Facts:
J945 -gulok-> J282; J841 -gulok-> J572; J477 -gulok-> J64
J27 -gulok-> J282; J221 -gulok-> J579; J292 -gulok-> J487
J751 -gulok-> J315; J957 -gulok-> J487; J740 -gulok-> J236
J479 -gulok-> J784; J898 -gulok-> J348; J903 -gulok-> J879
J66 -gulok-> J809; J394 -gulok-> J572; J554 -gulok-> J360
J241 -gulok-> J64; J315 -gulok-> J784; J863 -gulok-> J784
J360 -gulok-> J987; J333 -gulok-> J897; J169 -gulok-> J282
J665 -gulok-> J360; J765 -gulok-> J784; J954 -gulok-> J73
J733 -gulok-> J897; J429 -gulok-> J477; J459 -gulok-> J147
J461 -gulok-> J987; J864 -gulok-> J247; J45 -gulok-> J809
J463 -gulok-> J809; J579 -gulok-> J487; J481 -gulok-> J247
J147 -gulok-> J348; J322 -gulok-> J897; J533 -gulok-> J622
J278 -gulok-> J427; J519 -gulok-> J701; J580 -gulok-> J360
J686 -gulok-> J862; J239 -gulok-> J64; J508 -gulok-> J247
J704 -gulok-> J776; J208 -gulok-> J487; J879 -gulok-> J36
J378 -gulok-> J477; J193 -gulok-> J776; J412 -gulok-> J572
J236 -gulok-> J64; J804 -gulok-> J701; J447 -gulok-> J247
J643 -gulok-> J897; J967 -gulok-> J241; J897 -gulok-> J550
J352 -gulok-> J957; J723 -gulok-> J957; J861 -gulok-> J784
J831 -gulok-> J477; J290 -gulok-> J315; J226 -gulok-> J987
J328 -gulok-> J957; J819 -gulok-> J241; J568 -gulok-> J979
J362 -gulok-> J247; J809 -gulok-> J282; J302 -gulok-> J879
J529 -gulok-> J282; J629 -gulok-> J226; J718 -gulok-> J247
J427 -gulok-> J36; J28 -gulok-> J487; J168 -gulok-> J147
J311 -gulok-> J226; J656 -gulok-> J282; J63 -gulok-> J147
J163 -gulok-> J579; J154 -gulok-> J979; J135 -gulok-> J957
J32 -gulok-> J36; J611 -gulok-> J579; J247 -gulok-> J987
J908 -gulok-> J479; J676 -gulok-> J348; J958 -gulok-> J957
J772 -gulok-> J477; J510 -gulok-> J208; J622 -gulok-> J64
J572 -gulok-> J987; J776 -gulok-> J64; J820 -gulok-> J226
J901 -gulok-> J226; J603 -gulok-> J477; J560 -gulok-> J236
J701 -gulok-> J348; J335 -gulok-> J147; J939 -gulok-> J282
J92 -gulok-> J479; J263 -gulok-> J73; J218 -gulok-> J147
J589 -gulok-> J579; J329 -gulok-> J208; J299 -gulok-> J861
J55 -gulok-> J241; J42 -gulok-> J147; J660 -gulok-> J282
J165 -gulok-> J897; J152 -gulok-> J247; J627 -gulok-> J241
J199 -gulok-> J550; J341 -gulok-> J957; J195 -gulok-> J247
J332 -gulok-> J879; J979 -gulok-> J73; J841 -mudre-> J704
J27 -mudre-> J278; J221 -mudre-> J332; J740 -mudre-> J957
J898 -mudre-> J550; J903 -mudre-> J447; J554 -mudre-> J784
J863 -mudre-> J550; J169 -mudre-> J550; J665 -mudre-> J292
J954 -mudre-> J348; J733 -mudre-> J550; J429 -mudre-> J226
J459 -mudre-> J332; J864 -mudre-> J477; J45 -mudre-> J568
J463 -mudre-> J335; J481 -mudre-> J879; J322 -mudre-> J348
J533 -mudre-> J315; J519 -mudre-> J315; J686 -mudre-> J282
J508 -mudre-> J147; J378 -mudre-> J979; J412 -mudre-> J568
J804 -mudre-> J290; J643 -mudre-> J477; J723 -mudre-> J241
J290 -mudre-> J861; J328 -mudre-> J809; J819 -mudre-> J863
J362 -mudre-> J589; J529 -mudre-> J64; J629 -mudre-> J765
J718 -mudre-> J723; J28 -mudre-> J226; J168 -mudre-> J290
J311 -mudre-> J147; J163 -mudre-> J765; J135 -mudre-> J676
J611 -mudre-> J568; J908 -mudre-> J820; J676 -mudre-> J568
J958 -mudre-> J550; J772 -mudre-> J603; J901 -mudre-> J723
J939 -mudre-> J147; J218 -mudre-> J550; J329 -mudre-> J897
J299 -mudre-> J208; J55 -mudre-> J861; J42 -mudre-> J199
J660 -mudre-> J292; J165 -mudre-> J879; J627 -mudre-> J579
J341 -mudre-> J241; J195 -mudre-> J579

Known rows:
J723: [-21  16  16 -24  -4  61  -7 -28 -11  23  10  -4   8 -21   1  25  25  18
   2  12 -61  32  20  -6  25 -10  19  29  26  26  22 -13  22  40  41  27
   2  -4 -89   2  -9  -4  20  42]
J519: [ 12   5  -2 -25  12   9  11  -2  -4  16  26   7 -13 -40  -3  20  24  18
   2 -16 -25  11   7  -7  -8   2  13   2  18  -9  26   7  28   6  25  -2
  -2   3 -14   8 -26  11  11  11]
J954: [ 14   0   4 -23   7  11  17   0  -4  22  21   0 -10 -43  -6  14  22   9
   7 -15 -29  12   9   0 -10   5  12   3  21  -9  24  12  28   5  24  -1
   2  -3 -17   9 -24   0   6  11]
J218: [ -6   6 -15 -23  62   4  43 -34 -21  26  29  -5  -9 -30  -3  27  24  42
  25  37 -15  27  -3 -14  -3  28   5   3  12  17  -8  -2  14  -9  34   1
 -12   8  14   5   3  12  44  12]
J529: [ 11  -4  -4 -24   7  15  20   5  -9  35  16   5 -11 -42 -14  10  19  10
   9 -10 -36  15   5  -4  -3   7  13   4  25 -10  26  13  25   1  29  -5
  13   6 -22  13 -22   1   8   8]
J901: [ -4  -5  18 -28  12  46  -1 -10 -12  28  -5 -12  -4 -23   2  25  41  12
  -5 -10 -56  22  15  -1  23  -1  31  20  24  19   6  -3   9  29  44  27
  -7 -10 -83   0 -26  12  37  42]
J328: [ 11   1   8 -28   6  26  20  -1  -2  24  28  -4   1 -41  -4  17  16  15
   8 -11 -37  18  15   4  -8   3  -4  10  15   1  30  12  41   7  31  -3
   9   3 -15  13 -18  -2   7  15]
J329: [ 12  -2   5 -26   7  24  17   0  -3  25  26  -3  -2 -40  -5  15  17  15
   9 -10 -36  16  15   3  -8   3  -1   8  16   0  26  11  39   7  29  -2
   8   3 -16  14 -19  -1   8  16]
J979: [-15  16   7 -13  -6  12  -2  -9   1  25  24  21   0 -33 -13  11   1  14
  23  10 -31  24  10  -3   3  -2  12  -5  20 -17   8  16  25  21  11  -3
   8   0 -21   7 -17  -2 -10  24]
J589: [-13  21   5 -14  -4  29   7 -16  -1  23  32  13   1 -36  -3   9  -1  23
  23   3 -42  27  13   2  -6  -4   4   5  19  -4  32  15  33  18  16  -6
  16   0 -20   9 -15  -9  -8  28]
J335: [-15  29  -8 -10   3  16  -2 -19   0  20  33  24 -12 -30  -2  15   5  31
  15   0 -31  23   3 -11  -4  -7  18  -5  20  -7  27   6  25  17  11  -6
   7   3 -15   7 -25   8   1  23]
J751: [  0   8   3  -7  10  19   3  -8  -8  30  25   0  -4 -30 -11   5  13  20
  16  -5 -39  26  13   7 -15  -1  14  -2  20 -14  14   5  22   8  22   4
   3  -8 -22  14 -24  -5  -4  10]
J63: [ -6  17  -8 -15   8  16   4 -10  -1  22  31  15 -13 -32  -2  20  15  27
   9  -6 -29  20   3 -10  -5  -4  16  -2  17  -6  23   3  27  10  19  -3
   2   5 -15   9 -26  13  11  17]
J147: [-32  47 -17   8 -18  18  -5  -5  10  51  36   2   4 -13 -35 -17 -22  66
  32  -4 -33  31  22 -30  38 -10  45 -13  19 -37  15   7  68  48  13   7
 -17  29  12  23 -20  11  24  48]
J236: [ -3   2   6 -20   1  16   6  -3  12  22  13  13  -1 -37 -22  22  11  19
  14   6 -26  14   6  -6  -6   0  17  -4  15 -16   4  20  38  17  19   6
  11  -1 -20  -2 -12  -5   3  18]
J332: [-17  27   1  -9  -6  15   2 -20  -3  22  25  21  -6 -36  -5   3  -1  18
  30   5 -36  27   5  -3  -9  -3  19  -1  25 -12  26  14  21  18   5  -8
  12  -8 -21   7 -19 -11 -16  26]
J66: [ -3   6  -6 -18   4  17  15   0 -10  37  16  13 -10 -39 -15   4  11  15
  17  -1 -42  19   1  -6  -1   4  17   1  27 -11  27  12  21   5  23  -7
  18   6 -28  13 -17  -4   2  14]
J64: [-14  13   6 -16  -6  17  -2 -10  12  20  15  23   0 -36 -21  19   1  23
  21  12 -29  20   6  -6  -8  -4  19  -6  19 -19   7  22  35  23  11   3
  14  -4 -22  -6 -12 -10  -9  25]

Rows:
No name comes twice in this set of rows, the named rows included.
[ -3   2 -12 -24  60   4  46 -32 -22  29  25  -7  -6 -31  -5  24  24  38
  27  37 -18  28   0 -11  -4  30   5   3  13  15  -9   2  13  -9  33   1
 -10   6  11   5   3   7  42  13] -> J898
[ 11   8  -5 -24  14   9   9  -4  -4  15  30  10 -16 -38  -2  22  25  21
   0 -18 -23  11   7  -9  -7   1  14   1  18  -7  28   4  29   5  24  -4
  -3   4 -13   8 -27  14  14   9] -> J459
[ -3  13  -4 -15  -8  14  13  -7   1  33  19  -5  -8 -37   0  16  17  -4
  24   0 -29  24   2   1  -7   2  20   0  21   3  19   8  31   8  12   3
   2  -5 -13  15 -26  -1   1  25] -> J333
[ -3  -6 -11 -25  55   6  54 -23 -28  41  13  -7  -7 -36 -14  13  22  29
  34  42 -29  28  -3  -9  -1  36   6   6  21  12  -7   8   9 -14  37  -3
   0   5   1   9  10  -2  36   8] -> J169
[  8   7  -6 -22  14  13   8  -5  -4  21  29   9 -15 -35  -4  24  23  21
  -1 -15 -26  14   5  -8  -5   0  14   0  15  -5  25   3  31   5  26  -1
   1   6 -12  11 -28  16  15  11] -> J42
[ 15  -4   2 -26   7  13  16  -2   4  19  14   1  -9 -45 -11  21  22  17
   7 -14 -27   9   6  -2 -19   4  19   4  18 -11  21  17  35   6  24   4
   8  -6 -18  -2 -20  -6   8  10] -> J533
[ -5   1  18 -20  10  16   9   4   2  25  16  14   0 -36  -7   9   7  16
  20  -9 -36  19  12   3   3   5  11 -10  12 -15   1  28  18  15  16  -7
   3  -2 -21   4 -24  13   8  41] -> J247
[-14  23  -2 -11  -9  18   5 -15   1  28  23  10  -7 -35  -2  11   5   9
  29   4 -34  28   4  -1  -8  -2  20  -3  23  -3  20  11  26  14   7  -1
   9  -6 -16  10 -24  -7  -8  29] -> J199
[-14  21  14   0  -1  10 -13 -16  -8  19  31  22   3 -30 -15  -2  -3  19
  26  10 -30  27  18   4  -7  -4  12  -8  21 -27   7  12  19  23   6  -1
   2 -11 -25   6 -15 -11 -24  16] -> J315
[-13  15  11  -3   1  12  -9 -12  -5  26  28  16   3 -27 -18   5   2  18
  21  10 -32  27  18   3  -4  -3   9  -7  19 -25   3  11  23  21  12   1
   4  -5 -22  10 -19  -6 -17  16] -> J784
[-11   7  -4 -10  55   9  38 -37 -26  35  24 -10   0 -26  -9   9  13  37
  39  45 -28  37   5   1 -12  28   6   1  15   7 -16   3   6  -4  27   3
  -8  -8   5   7   6  -9  22  12] -> J863
[  7   5 -18 -10  -5  20  29  22  -3  68  15 -32  -3 -29 -40 -22   5  42
  21 -25 -44  19  19 -19  28   9  43   2  27 -30  24  11  68  21  37   8
  -9  24   4  32 -22   0  39  27] -> J939
[ -2   1 -11 -24  42   1  52 -29 -19  38  16 -24  -5 -35   0  23  26  11
  41  46 -17  32  -4  -3  -7  34   8   5  17  25 -13   3  16 -10  25   6
 -13  -3  13  10   2  -1  34  20] -> J733

The same elements again, as new rows of numbers:
Known rows:
J979: [-18  18 -25  11 -21 -50   7  14 -24  13  -2  -4 -50 -41  14   5   4 -37
   5  14  46   4  40   7   5   4 -27  23  -2 -22   8  11   4]
J901: [ -4  16  -2   3 -10  18   8 -17  -5 -11 -28   7  46  13   7  10 -15 -32
   1  10  30  -9  62  32 -14   4  -8   3  18  -1  -2 -16  17]
J226: [-10 -10  10 -11  -5 -15  -9  21 -27   7   0 -20 -29  -3  13   4  -8  15
   8  11  24  11  -1  -6  -7 -14  -5   1  -6 -14   1  -8  15]
J429: [-16  29   2  -8   5  21  -7   1   2   1  14 -18  27  -2  -2  15  15  12
  10  13 -25  -1  -3   9   0   2  -5  18  17   9 -10 -37   5]
J987: [  0  -3  11   5   3  -7  -4   8  -4  -3  -4   4 -10  11  11   7 -13   0
   0   4  14   7  15  15  -6  -1  -4   8   7  -2   0  -4   6]
J447: [  8   4  15 -22 -11  -8   0 -11 -30   2 -10 -14 -35 -24  34  16 -28  -8
  14  17  12  17  22  13 -46 -40  -7 -12 -20   5   2  -2   7]
J519: [ 16  10   6 -10  14  40  -4  12  16  -1 -16  -8  12   3  21  32  14  42
  -1   9 -11  11  -6  15 -17 -10 -16  -7  33  33   3   3  -7]
J676: [  3  -5   4  16   2  18  -1   9   5   0 -14   8 -20   9  11   8  -4 -22
   0   1 -13  10  38  22  17  -4   2  10  -3   2  -4   7 -19]
J135: [  3  -2  10   1   9  16   1 -37  15 -11  12   9   9   4  -2  13   5 -23
   0   4  15  -9  21  27  27  12   0   2   4  -1  -9   3 -28]
J957: [  0  -6  15 -12  -6 -32  -6   5 -11   5  30 -21 -58 -22  12   4   2  23
   6   3  35  11 -27   5  10 -10 -18   1  -7  -6   2   9 -20]
J772: [-14  26   5   3   9  26  -6  -8   4   1   1   0  22  -2  -7   9   4 -20
   7   7 -30   0  26  19  16  16   9  22  -5   0 -14 -38  -1]
J603: [-10  28   9  10   1 -20 -13  16 -13   9   3  -8 -41 -23  10 -16 -14 -17
   2  10 -27   8  33   5   4   0   4  19 -35 -17 -11 -28 -10]
J579: [  6  -6  14  -8  26 -20 -18   9  -5   6   0  10 -35 -15  24   2 -14 -13
  -2  17   6   0   4   4   1  -1  -3 -11 -31 -25  -7 -12 -19]
J193: [ -2  33   9   7   0 -15  -8   5   0   1   4  -7 -18 -12   3   2  -6  14
   2   8 -24   3  10  19 -10   7  -5  20   5   6  -5 -21  -7]
J533: [  7  45  13  -9  20  12  -6 -15  11  -2   7 -11   3 -10  10  34  11  45
   4  11 -35   5 -24  22 -32   0 -13   4  34  31  -7 -14   3]
J863: [ -1   2   3   8   9   0  -6  13  -4  -2   7  -6 -21  12  19   9  -2 -21
  -4   5   7   9  13  19  -2  11 -11   1   5   0  -2  -5   3]
J945: [  2   0   8  -2  10   3  -7  -7  -2   3  -2   0 -24  15  14   8  -1 -18
 -10  -2  15   3  10  15   2   0 -14  13   2   1   4  -2   6]
J236: [  1  21   8  11   6 -16  -7   8   3   0   4  -4 -16  -2   5   5  -5   0
   0   5 -14   7   7  20  -5  12  -4  15   6   0  -4 -20  -3]

Rows:
No name comes twice in this set of rows, the named rows included.
[-15  -6   3 -27   8  24  -5  -6   5  -2  12 -14  28   5   0  25  13  -3
   6  12  19  -7  -4   7  15   1 -13  -3  14   5  -5 -16  -2] -> J28
[  0   5  12   4  22  34  -5   1  14 -10  15   9  -2  43  17  15 -11 -76
   2   3 -13  13  23  31  16  23  13   0 -18  10 -14 -14  -4] -> J908
[-32  50 -27   9 -20  -3  10 -12  -7   2   8 -10  10 -43  -4  15  21 -26
   9  15  -2  -8  46  22  -1  19 -19  34  34  -3  -3  -7   3] -> J378
[-10   2  -3  -2  -8 -41   4 -25 -11   4  17   7 -81 -57  16  11   4 -33
   6  12   9   0  30  10  15 -10  -8   9 -12 -25   0  40 -37] -> J589

Now the same elements, written a new way:
Known rows:
J676: [-42   0  -8 -52  36   5 -47 -28 -33  12   8 -46  41   1]
J42: [  5   4  -2   0   9 -12   3   5   0  11  -9   2  14   0]
J394: [ 3  8 -9  7  7  6  0 -2 -4  1  0  6 -7 10]
J820: [  4   8 -11   8   7   6   0  -3  -4   1   0   8  -9  12]
J332: [ -2   2  -4   2   1   4   6   5  13   3 -13  -4  -3   5]
J772: [-5 -3 12 -3  8  5  0  7  0 -7 -8  6 -2  2]
J64: [-12 -14   5  -5   3  -6  12   3 -15  -8  -4  14 -20   8]
J292: [-4  6  1  1 -2 -6 -3  5 20  5 -7 -4 -9 10]
J572: [ -5   7 -18   8   2  -1   9  -4 -11   1  12   4 -18   0]
J611: [-35   1   0 -42  20   4 -50 -28 -17   6  11 -39  21   7]
J333: [ 12  -1  -4   1   0   7   1  -5  -2  -1 -13  -3  -5  12]
J218: [ 38 -13  18 -13 -13  -5  16  36  -8   3  58 -11  46  13]
J429: [-14   0  14  -3   9   7   6  18  17  -4 -11  -5   0 -10]
J723: [ 10  66  21 -19 -62 -17 -50  16 -32 -28 -22  35  13 -40]
J247: [ -5  12 -21  13   7   3   7  -2 -12   2  17   6 -20  -1]
J73: [ -2  -6  -9   0  -6  -8   9  -6  -7   1  -2   2 -12   4]
J629: [-10  13  -2   5   7   9   4  13  18   3  -1  -9   0 -13]
J554: [ 0 10 -4  6  6  7 -1  2  2  0  2  1 -1 -3]

Rows:
No name comes twice in this set of rows, the named rows included.
[-3 -2  9 -3  6  4  0  6  1 -5 -7  5 -1  1] -> J740
[-1 -5 16 -6  4  6  2 14  3 -8  5  0  6 -2] -> J819
[ 10  -7 -10  -1  -9  -1  11  -9 -10  -2 -11  -7 -16   6] -> J897
[ 34 -22   6 -12 -27   2  21  19 -16  -7  53 -14  12  18] -> J550
[ -6   7   1  -1   7  -5   8  15  18   9 -12  -9  12 -12] -> J519
[ -4   8   1  -1  10 -10   9  16  16  12 -13  -8  17 -12] -> J459
[-36   6 -10 -36  29  17 -41 -24 -27   4  15 -36  23   0] -> J412
[ 34 -12  26 -13 -25   0   0  29   6  -5  67 -15  27  18] -> J958
[-11   6   8 -12   3  -4 -24  -7   9   4   3 -14   5   1] -> J135
[ -7   0 -12  -1   4 -23  19   8   1  15  -9  -2   1  -4] -> J348
[  7  37  14 -10 -35 -13 -32   6 -13 -14 -11  20   5 -16] -> J341
[-13   1  11  -3   7   5   6  17  17  -2 -10  -6   1 -10] -> J533
[  2  43   5  -4 -24   3 -21  14 -18 -16  -9  17  11 -34] -> J901
[ -6  14  11 -14 -24 -11  -7  10 -38 -23 -14  32 -12 -11] -> J241

